Below are the code and all the weights of a small trained network. Each question names an input and a target symbol and asks about switching units off, where a switched-off unit gives its printed mean instead of its output.

import numpy as np


def w(rows, s, z=0):
    codes = np.array(rows[::2]) - 128.0
    scale = np.full(codes.shape[1], s)
    scale[-1] = z or s
    return codes * scale


def norm(h):
    return h / np.sqrt((h * h).mean(-1, keepdims=True) + 1e-5)


def f(y):
    return np.maximum(y, 0)


def softmax(a):
    e = np.exp(a - a.max(-1, keepdims=True))
    return e / e.sum(-1, keepdims=True)


def log_softmax(a):
    a = a - a.max(-1, keepdims=True)
    return a - np.log(np.exp(a).sum(-1, keepdims=True))


def net(x, mask):
    ids = ['ΘΛΞΩβεζσψ'.index(c) for c in x.split()]
    T = len(ids)
    res = E[ids] + P[:T]
    r = norm(res)
    for j in range(2):
        rows = slice(3 * j, 3 * j + 3)
        q, k, v = (r @ M[0][rows].T for M in (Q, K, V))
        z = softmax(np.where(np.tri(T) > 0, q @ k.T / 3**0.5, -1e9)) @ v
        o = O[0][rows]
        res = res + np.where(mask[j], z, o[:, -1]) @ o[:, :-1]
    y = f(norm(res) @ A[0][:, :-1].T + A[0][:, -1])
    res = res + np.where(mask[2:14], y, B[0][:, -1]) @ B[0][:, :-1]
    return log_softmax(norm(res)[-1] @ U[:, :-1].T + U[:, -1])


Q, K, V, O, A, B = {}, {}, {}, {}, {}, {}
E = w([
[116,126,207,187],'Θ',
[98,118,214,186],'Λ',
[102,136,191,207],'Ξ',
[106,132,192,184],'Ω',
[92,132,202,199],'β',
[133,141,177,201],'ε',
[103,101,208,211],'ζ',
[160,185,192,84],'σ',
[8,97,254,55],'ψ',
],0.0083)
P = w([
[134,122,83,95],'0',
[121,139,188,254],'1',
[83,78,127,42],'2',
[152,143,196,240],'3',
[92,79,136,81],'4',
[159,150,213,216],'5',
[106,98,136,89],'6',
[189,145,209,175],'7',
[105,110,155,90],'8',
[213,132,197,128],'9',
],0.017)
Q[0] = w([
[85,91,171,130],'h0',
[151,109,118,70],'h0',
[63,123,106,103],'h0',
[64,117,115,73],'h1',
[250,172,150,196],'h1',
[100,105,71,79],'h1',
],0.02)
K[0] = w([
[98,111,94,150],'h0',
[143,201,96,105],'h0',
[184,90,4,100],'h0',
[133,89,23,148],'h1',
[171,126,238,108],'h1',
[101,103,86,147],'h1',
],0.018)
V[0] = w([
[80,54,179,132],'h0',
[192,95,177,96],'h0',
[163,19,169,127],'h0',
[112,61,136,204],'h1',
[147,53,116,176],'h1',
[2,111,198,96],'h1',
],0.014)
O[0] = w([
[197,134,90,101,254],'h0',
[82,157,43,107,118],'h0',
[116,176,62,141,225],'h0',
[165,16,82,72,234],'h1',
[92,2,115,81,203],'h1',
[181,253,122,13,153],'h1',
],0.0099,0.0082)
A[0] = w([
[78,126,157,72,93],'n0',
[55,223,133,117,97],'n1',
[93,89,51,68,56],'n2',
[23,103,80,136,2],'n3',
[8,208,128,150,37],'n4',
[34,174,82,83,143],'n5',
[97,128,201,117,107],'n6',
[48,152,112,108,184],'n7',
[124,79,59,74,123],'n8',
[163,163,47,107,233],'n9',
[113,159,235,225,182],'n10',
[33,200,131,194,108],'n11',
],0.017,0.005)
B[0] = w([
[136,149,114,200,151],'n0',
[178,26,118,165,163],'n1',
[55,118,170,86,203],'n2',
[100,217,56,139,138],'n3',
[194,57,138,151,161],'n4',
[165,136,45,204,149],'n5',
[180,170,98,161,157],'n6',
[172,130,69,161,148],'n7',
[139,182,113,172,239],'n8',
[86,91,149,151,222],'n9',
[85,222,157,86,255],'n10',
[194,5,114,141,169],'n11',
],0.014,0.0088)
U = w([
[88,155,72,169,156],'Θ',
[145,164,74,75,91],'Λ',
[111,83,251,125,2],'Ξ',
[112,203,179,148,189],'Ω',
[195,140,188,51,67],'β',
[66,102,189,194,112],'ε',
[84,81,144,71,191],'ζ',
[163,105,105,196,167],'σ',
[175,159,72,115,101],'ψ',
],0.022,0.0061)

Each question gives the input, a string of symbols that net reads in full, and the target symbol t.
The units are the heads (3 rows each of Q, K, V and O) and the neurons (one row each of A and B). Each row of codes is followed by its name. A weight is (code - 128) times the scale printed after its matrix; where a second scale follows, it is the last column's (O, A, B and U).
mask holds one flag per unit, heads first, then neurons. A switched-off unit (its flag False) gives its mean, the last column of its rows in O or B, instead of its output. The means were averaged over made-up inputs and are rounded, as every weight is.
A unit's drop is (log p(t) with every unit on - log p(t) with that unit switched off) / (log p(t) with every unit on - log p(t) with every unit switched off).
The circuit of an input: a set's keep is (log p(t) with only the set's units on - log p(t) with every unit switched off) / (log p(t) with every unit on - log p(t) with every unit switched off). Starting from the 12 units with the biggest drops (on a tie, the unit counted first), units are removed one at a time, each time the one whose removal leaves the highest keep (on an exact tie, the one counted first), for as long as the keep stays at least 0.8.
units of the circuit, in order: the units of the circuit, biggest drop first
unit that matters most: the unit with the biggest drop
k most important neurons: the k neurons with the biggest drops, biggest first
which heads matter: for each layer, one digit per head in row order, 1 if its drop is at least 0.15 and else 0, layers parted by /
input ζ β Ω ψ Θ Ξ, target β: 2 most important neurons -> n8, n10
input σ ζ ζ ζ ψ σ ζ ζ σ β, target Ω: which heads matter -> 01
input ζ Ω σ Θ, target Ω: units of the circuit, in order -> n10
input β Ξ Ξ σ Θ, target β: which heads matter -> 11
input Ω Ω ζ Ω σ ζ σ, target Ω: which heads matter -> 11
input σ σ σ ζ ζ Ξ ψ Λ β, target σ: which heads matter -> 01
input σ ζ σ ζ ε ζ ζ ζ σ, target σ: which heads matter -> 01
input σ Θ ζ σ ζ ψ, target β: units of the circuit, in order -> h1, n8
input σ Ξ σ ζ ζ β σ ζ β β, target σ: which heads matter -> 10
input β β Ξ ζ β Θ Ξ ζ β Ω, target σ: which heads matter -> 10
input β ζ β, target β: which heads matter -> 11
input ζ σ σ β σ Ω ζ ζ ζ Ξ, target σ: which heads matter -> 10
input Λ σ ψ σ ε, target Λ: which heads matter -> 01
input β β ζ, target β: unit that matters most -> h0
input Ω ζ Ω, target Ω: which heads matter -> 11
input Θ ζ ζ, target Θ: which heads matter -> 00
input ζ β β β σ β σ Ω σ, target ζ: which heads matter -> 01
input Ω σ ζ ζ Ξ, target Ω: which heads matter -> 11
input ε ζ σ σ ψ ζ Ω ζ Ω, target ε: which heads matter -> 01
input σ ζ σ Ξ β σ ζ ζ σ ε, target Ω: units of the circuit, in order -> h1
input σ ζ ε ζ σ ψ ζ ζ, target β: 3 most important neurons -> n8, n10, n9
input Θ β Ω β, target Ξ: 3 most important neurons -> n8, n5, n6
input ζ σ ζ β ψ Ω, target β: 2 most important neurons -> n8, n9
input Λ ζ σ σ ζ, target Λ: 2 most important neurons -> n8, n5
input β Λ σ, target β: units of the circuit, in order -> h0, h1
input β ζ ζ ζ ζ Λ Ω, target β: units of the circuit, in order -> h0, h1
input ζ ζ Θ Λ Ξ ψ ζ ε, target β: units of the circuit, in order -> h1, n8
input ε Ω β ζ ψ Θ ε σ ζ, target ε: units of the circuit, in order -> h1
input ζ ζ β σ σ Ξ ζ ζ Ω Λ, target σ: 2 most important neurons -> n10, n2
input ζ ζ ε Θ ζ β ψ ζ ζ Θ, target σ: 2 most important neurons -> n10, n2
